Here is a tiny trained network, its code and every weight. The questions are about switching its units off for an input and a target symbol, where a switched-off unit gives its printed mean instead of its output.

import numpy as np


def w(rows, s, z=0):
    codes = np.array(rows[::2]) - 128.0
    scale = np.full(codes.shape[1], s)
    scale[-1] = z or s
    return codes * scale


def norm(h):
    return h / np.sqrt((h * h).mean(-1, keepdims=True) + 1e-5)


def f(y):
    return y / 2 * (1 + np.tanh(0.7978845608 * (y + 0.044715 * y**3)))


def softmax(a):
    e = np.exp(a - a.max(-1, keepdims=True))
    return e / e.sum(-1, keepdims=True)


def log_softmax(a):
    a = a - a.max(-1, keepdims=True)
    return a - np.log(np.exp(a).sum(-1, keepdims=True))


def net(x, mask):
    ids = ['αβεζλμπτφω'.index(c) for c in x.split()]
    T = len(ids)
    res = E[ids] + P[:T]
    u = 0
    for l in range(2):
        q, k, v = (norm(res) @ M[l].T for M in (Q, K, V))
        z = softmax(np.where(np.tri(T) > 0, q @ k.T / 4**0.5, -1e9)) @ v
        res = res + np.where(mask[u], z, O[l][:, -1]) @ O[l][:, :-1]
        u += 1
        y = f(norm(res) @ A[l][:, :-1].T + A[l][:, -1])
        res = res + np.where(mask[u : u + 4], y, B[l][:, -1]) @ B[l][:, :-1]
        u += 4
    return log_softmax(norm(res)[-1] @ U[:, :-1].T + U[:, -1])


Q, K, V, O, A, B = {}, {}, {}, {}, {}, {}
E = w([
[89,91,104,102,215],'α',
[106,122,80,81,94],'β',
[95,104,97,79,167],'ε',
[78,105,98,107,156],'ζ',
[124,111,101,67,152],'λ',
[134,88,178,159,11],'μ',
[220,60,178,144,100],'π',
[99,6,113,152,121],'τ',
[133,133,212,149,192],'φ',
[75,96,185,210,134],'ω',
],0.012)
P = w([
[110,189,70,147,120],'0',
[156,110,18,196,215],'1',
[160,99,44,193,214],'2',
[162,73,62,194,209],'3',
[167,66,86,165,195],'4',
[165,60,105,146,178],'5',
[146,64,121,131,165],'6',
[137,68,138,111,160],'7',
[129,62,151,86,154],'8',
[118,57,167,50,130],'9',
[112,45,179,39,134],'10',
[92,44,209,1,106],'11',
],0.0078)
Q[0] = w([
[125,108,144,127,156],'0.h0',
[143,85,102,169,132],'0.h0',
[164,84,147,83,129],'0.h0',
[96,4,140,82,120],'0.h0',
],0.037)
K[0] = w([
[113,109,159,166,119],'0.h0',
[127,116,130,207,201],'0.h0',
[73,57,156,79,132],'0.h0',
[117,15,255,99,146],'0.h0',
],0.022)
V[0] = w([
[127,105,77,140,4],'0.h0',
[183,6,51,52,150],'0.h0',
[236,193,183,125,98],'0.h0',
[77,19,144,197,121],'0.h0',
],0.02)
O[0] = w([
[111,211,71,168,89,73],'0.h0',
[150,99,3,81,99,251],'0.h0',
[236,163,160,156,134,115],'0.h0',
[76,81,85,210,107,233],'0.h0',
],0.021,0.02)
A[0] = w([
[123,180,208,113,130,174],'0.n0',
[168,106,48,136,252,253],'0.n1',
[87,108,58,129,70,225],'0.n2',
[171,138,138,25,118,68],'0.n3',
],0.021,0.0036)
B[0] = w([
[98,132,91,2,107,129],'0.n0',
[188,120,182,159,74,227],'0.n1',
[192,173,147,173,192,253],'0.n2',
[50,127,123,110,12,129],'0.n3',
],0.021,0.022)
Q[1] = w([
[151,94,94,146,97],'1.h0',
[73,219,190,94,119],'1.h0',
[211,5,57,215,109],'1.h0',
[60,217,164,30,139],'1.h0',
],0.027)
K[1] = w([
[118,168,139,82,189],'1.h0',
[175,4,34,211,122],'1.h0',
[65,233,167,43,101],'1.h0',
[196,22,116,223,179],'1.h0',
],0.018)
V[1] = w([
[122,124,220,97,128],'1.h0',
[84,86,105,126,229],'1.h0',
[158,82,104,60,102],'1.h0',
[60,253,126,55,115],'1.h0',
],0.027)
O[1] = w([
[118,100,229,118,111,8],'1.h0',
[167,11,97,146,252,127],'1.h0',
[157,74,102,57,54,145],'1.h0',
[96,232,191,12,218,187],'1.h0',
],0.019,0.012)
A[1] = w([
[160,16,115,173,133,17],'1.n0',
[127,78,145,181,4,177],'1.n1',
[98,142,134,231,181,6],'1.n2',
[121,201,133,51,88,23],'1.n3',
],0.026,0.0023)
B[1] = w([
[68,188,191,101,34,241],'1.n0',
[254,125,200,128,215,250],'1.n1',
[120,134,170,175,46,160],'1.n2',
[127,67,144,211,71,171],'1.n3',
],0.023,0.018)
U = w([
[150,25,136,132,97,1],'α',
[117,212,155,87,162,113],'β',
[147,122,118,40,144,116],'ε',
[127,99,133,153,225,161],'ζ',
[107,148,129,58,64,217],'λ',
[102,200,158,167,139,81],'μ',
[231,172,144,155,127,180],'π',
[90,124,69,174,105,108],'τ',
[145,109,254,91,149,132],'φ',
[73,131,193,215,129,101],'ω',
],0.0097,0.0042)

Each question gives the input, a string of symbols that net reads in full, and the target symbol t.
The units are the heads (4 rows each of Q, K, V and O) and the neurons (one row each of A and B). Each row of codes is followed by its name. A weight is (code - 128) times the scale printed after its matrix; where a second scale follows, it is the last column's (O, A, B and U).
mask holds one flag per unit, layer by layer, with each layer's heads first. A switched-off unit (its flag False) gives its mean, the last column of its rows in O or B, instead of its output. The means were averaged over made-up inputs and are rounded, as every weight is.
A unit's drop is (log p(t) with every unit on - log p(t) with that unit switched off) / (log p(t) with every unit on - log p(t) with every unit switched off).
The circuit of an input: a set's keep is (log p(t) with only the set's units on - log p(t) with every unit switched off) / (log p(t) with every unit on - log p(t) with every unit switched off). Starting from all 10 units, units are removed one at a time, each time the one whose removal leaves the highest keep (on an exact tie, the one counted first), for as long as the keep stays at least 0.8.
units of the circuit, in order: the units of the circuit, biggest drop first
top k neurons: the k neurons with the biggest drops, biggest first
top k neurons in layer l: the k neurons of layer l with the biggest drops, biggest first
input φ μ π β, target φ: units of the circuit, in order -> 0.h0; 1.h0; 0.n0
input ζ φ λ ζ α π φ ζ β π ω, target ζ: units of the circuit, in order -> 1.h0; 0.h0
input π τ π π τ ζ, target τ: units of the circuit, in order -> 0.h0
input ω λ φ π π ζ π π π ζ μ ζ, target ω: top 2 neurons -> 1.n2; 1.n1
input φ ζ ζ λ π ε λ ζ, target φ: top 2 neurons -> 0.n0; 1.n0
input α α λ, target α: units of the circuit, in order -> 1.h0; 0.h0
input ζ α λ ζ β λ φ π π λ ζ φ, target ζ: top 2 neurons -> 0.n1; 1.n1
input ζ π λ π, target ζ: top 2 neurons -> 0.n1; 1.n1
input ζ φ α π τ β β, target ζ: units of the circuit, in order -> 0.h0; 1.h0
input λ ζ ζ π π α α, target λ: top 2 neurons -> 1.n1; 0.n3
input λ ε ω π π π μ ζ ζ, target λ: top 2 neurons -> 1.n1; 0.n3
input π ω ζ π φ ζ φ λ μ, target φ: top 2 neurons -> 1.n1; 0.n2
input ω π π π π π β ζ τ ζ ζ π, target ω: top 3 neurons in layer 1 -> 1.n1; 1.n2; 1.n0
input α ζ ζ α ε π λ λ φ ζ, target α: units of the circuit, in order -> 1.h0
input ζ τ π ζ π ε φ, target φ: top 2 neurons in layer 1 -> 1.n0; 1.n2
input φ ζ ζ π ζ φ ω, target φ: top 2 neurons -> 0.n0; 0.n2
input λ α λ, target λ: top 2 neurons in layer 1 -> 1.n1; 1.n3
input ω ζ ω π π μ, target ω: top 3 neurons -> 1.n1; 0.n1; 1.n2
input λ π τ φ α, target φ: top 2 neurons -> 1.n0; 1.n3
input π φ π π λ φ ε π β ζ φ ζ, target φ: units of the circuit, in order -> 0.h0
input φ φ π ζ π, target φ: top 2 neurons -> 0.n0; 1.n0
input ω β φ ζ ζ τ, target ω: top 2 neurons in layer 1 -> 1.n2; 1.n0
